Below are the code and all the weights of a small trained network. Each question names an input and a target symbol and asks about switching units off, where a switched-off unit gives its printed mean instead of its output.

import numpy as np


def w(rows, s, z=0):
    codes = np.array(rows[::2]) - 128.0
    scale = np.full(codes.shape[1], s)
    scale[-1] = z or s
    return codes * scale


def f(y):
    return np.maximum(y, 0)


def softmax(a):
    e = np.exp(a - a.max(-1, keepdims=True))
    return e / e.sum(-1, keepdims=True)


def log_softmax(a):
    a = a - a.max(-1, keepdims=True)
    return a - np.log(np.exp(a).sum(-1, keepdims=True))


def net(x, mask):
    ids = ['Θεζλμφ'.index(c) for c in x.split()]
    T = len(ids)
    res = E[ids] + P[:T]
    u = 0
    for l in range(2):
        q, k, v = (res @ M[l].T for M in (Q, K, V))
        z = softmax(np.where(np.tri(T) > 0, q @ k.T / 4**0.5, -1e9)) @ v
        res = res + np.where(mask[u], z, O[l][:, -1]) @ O[l][:, :-1]
        u += 1
        y = f(res @ A[l][:, :-1].T + A[l][:, -1])
        res = res + np.where(mask[u : u + 4], y, B[l][:, -1]) @ B[l][:, :-1]
        u += 4
    return log_softmax(res[-1] @ U[:, :-1].T + U[:, -1])


Q, K, V, O, A, B = {}, {}, {}, {}, {}, {}
E = w([
[2,131,182,85],'Θ',
[171,79,239,67],'ε',
[167,110,109,114],'ζ',
[148,199,102,94],'λ',
[161,210,114,96],'μ',
[46,62,69,91],'φ',
],0.015)
P = w([
[255,147,196,189],'0',
[194,107,176,183],'1',
[195,113,149,155],'2',
[186,111,123,120],'3',
[165,99,111,140],'4',
[167,97,89,79],'5',
[132,99,99,107],'6',
[128,98,90,80],'7',
[94,95,97,48],'8',
[93,93,90,62],'9',
[84,81,77,24],'10',
],0.0041)
Q[0] = w([
[44,184,134,124],'0.h1',
[53,150,127,148],'0.h1',
[157,135,6,100],'0.h1',
[118,144,58,142],'0.h1',
],0.013)
K[0] = w([
[63,164,63,40],'0.h1',
[43,127,126,127],'0.h1',
[174,86,37,202],'0.h1',
[164,172,3,254],'0.h1',
],0.0098)
V[0] = w([
[43,190,145,89],'0.h1',
[245,247,143,119],'0.h1',
[1,153,189,112],'0.h1',
[193,128,146,118],'0.h1',
],0.0068)
O[0] = w([
[239,95,99,208,108],'0.h1',
[2,132,174,198,170],'0.h1',
[219,93,125,173,133],'0.h1',
[90,114,193,149,249],'0.h1',
],0.0095,0.0015)
A[0] = w([
[66,209,195,186,189],'0.n1',
[139,151,241,237,254],'0.n2',
[96,254,86,146,114],'0.n3',
[8,102,62,59,163],'0.n4',
],0.0051,0.0035)
B[0] = w([
[167,99,44,66,241],'0.n1',
[159,119,101,2,252],'0.n2',
[117,204,70,108,187],'0.n3',
[199,204,163,46,252],'0.n4',
],0.0084,0.0038)
Q[1] = w([
[127,115,201,136],'1.h1',
[127,166,2,105],'1.h1',
[89,141,119,154],'1.h1',
[97,177,232,71],'1.h1',
],0.0074)
K[1] = w([
[117,79,93,60],'1.h1',
[96,145,103,152],'1.h1',
[69,105,62,71],'1.h1',
[203,110,254,30],'1.h1',
],0.0074)
V[1] = w([
[221,226,126,65],'1.h1',
[122,89,146,64],'1.h1',
[64,154,169,254],'1.h1',
[48,138,72,202],'1.h1',
],0.0068)
O[1] = w([
[119,157,51,210,201],'1.h1',
[86,211,175,172,187],'1.h1',
[254,175,101,76,7],'1.h1',
[177,66,56,55,37],'1.h1',
],0.0058,0.014)
A[1] = w([
[185,131,149,165,160],'1.n1',
[118,93,179,139,156],'1.n2',
[68,150,77,145,140],'1.n3',
[124,169,10,89,5],'1.n4',
],0.011,0.0031)
B[1] = w([
[201,140,90,144,151],'1.n1',
[246,195,166,160,202],'1.n2',
[108,21,143,157,254],'1.n3',
[254,122,193,44,195],'1.n4',
],0.008,0.0077)
U = w([
[148,167,117,146,54],'Θ',
[13,71,101,229,251],'ε',
[184,200,215,114,88],'ζ',
[172,69,143,75,110],'λ',
[147,2,170,68,85],'μ',
[203,203,76,229,222],'φ',
],0.0068,0.0035)

Each question gives the input, a string of symbols that net reads in full, and the target symbol t.
The units are the heads (4 rows each of Q, K, V and O) and the neurons (one row each of A and B). Each row of codes is followed by its name. A weight is (code - 128) times the scale printed after its matrix; where a second scale follows, it is the last column's (O, A, B and U).
mask holds one flag per unit, layer by layer, with each layer's heads first. A switched-off unit (its flag False) gives its mean, the last column of its rows in O or B, instead of its output. The means were averaged over made-up inputs and are rounded, as every weight is.
A unit's drop is (log p(t) with every unit on - log p(t) with that unit switched off) / (log p(t) with every unit on - log p(t) with every unit switched off).
The circuit of an input: a set's keep is (log p(t) with only the set's units on - log p(t) with every unit switched off) / (log p(t) with every unit on - log p(t) with every unit switched off). Starting from all 10 units, units are removed one at a time, each time the one whose removal leaves the highest keep (on an exact tie, the one counted first), for as long as the keep stays at least 0.8.
units of the circuit, in order: the units of the circuit, biggest drop first
most important unit: the unit with the biggest drop
top k neurons: the k neurons with the biggest drops, biggest first
top k neurons in layer l: the k neurons of layer l with the biggest drops, biggest first
drop when u is switched off: that unit's drop, to one decimal
input φ ζ λ ζ Θ μ ζ Θ λ φ, target μ: top 2 neurons => (1.n4, 0.n4)
input μ μ ζ μ μ, target μ: top 2 neurons => (1.n4, 1.n3)
input φ ε ζ μ λ φ ε μ ε ε ε, target ζ: units of the circuit, in order => (1.n2, 1.h1, 1.n3)
input ε ε ε λ, target ε: most important unit => 0.n2
input φ φ Θ ε μ Θ λ ε ζ φ, target λ: units of the circuit, in order => (0.h1, 1.n4)
input λ ε ε φ ζ μ ζ φ, target μ: units of the circuit, in order => (0.h1, 1.h1)
input ε λ ζ, target ε: units of the circuit, in order => (0.h1, 1.n4)
input λ μ ε ζ ε ε ε ε φ ε μ, target ε: units of the circuit, in order => (0.n2, 1.n2, 1.h1)
input ε φ λ, target ε: top 2 neurons in layer 1 => (1.n2, 1.n3)
input ζ ε Θ ε μ, target ε: top 2 neurons => (0.n2, 1.n3)
input λ λ μ μ λ, target λ: top 2 neurons in layer 0 => (0.n3, 0.n1)
input λ μ μ μ, target λ: drop when 0.h1 is switched off => 0.4
input ε μ ζ λ Θ μ φ λ λ ζ ε, target ζ: drop when 0.h1 is switched off => 0.2
input ε ε ε ε μ ε φ ε φ φ, target λ: drop when 0.h1 is switched off => 1.4
input Θ ε ζ ζ ε ζ Θ Θ μ ζ Θ, target φ: drop when 0.n4 is switched off => 0.0
input μ ε μ φ ζ, target ε: top neuron in layer 0 => (0.n2)
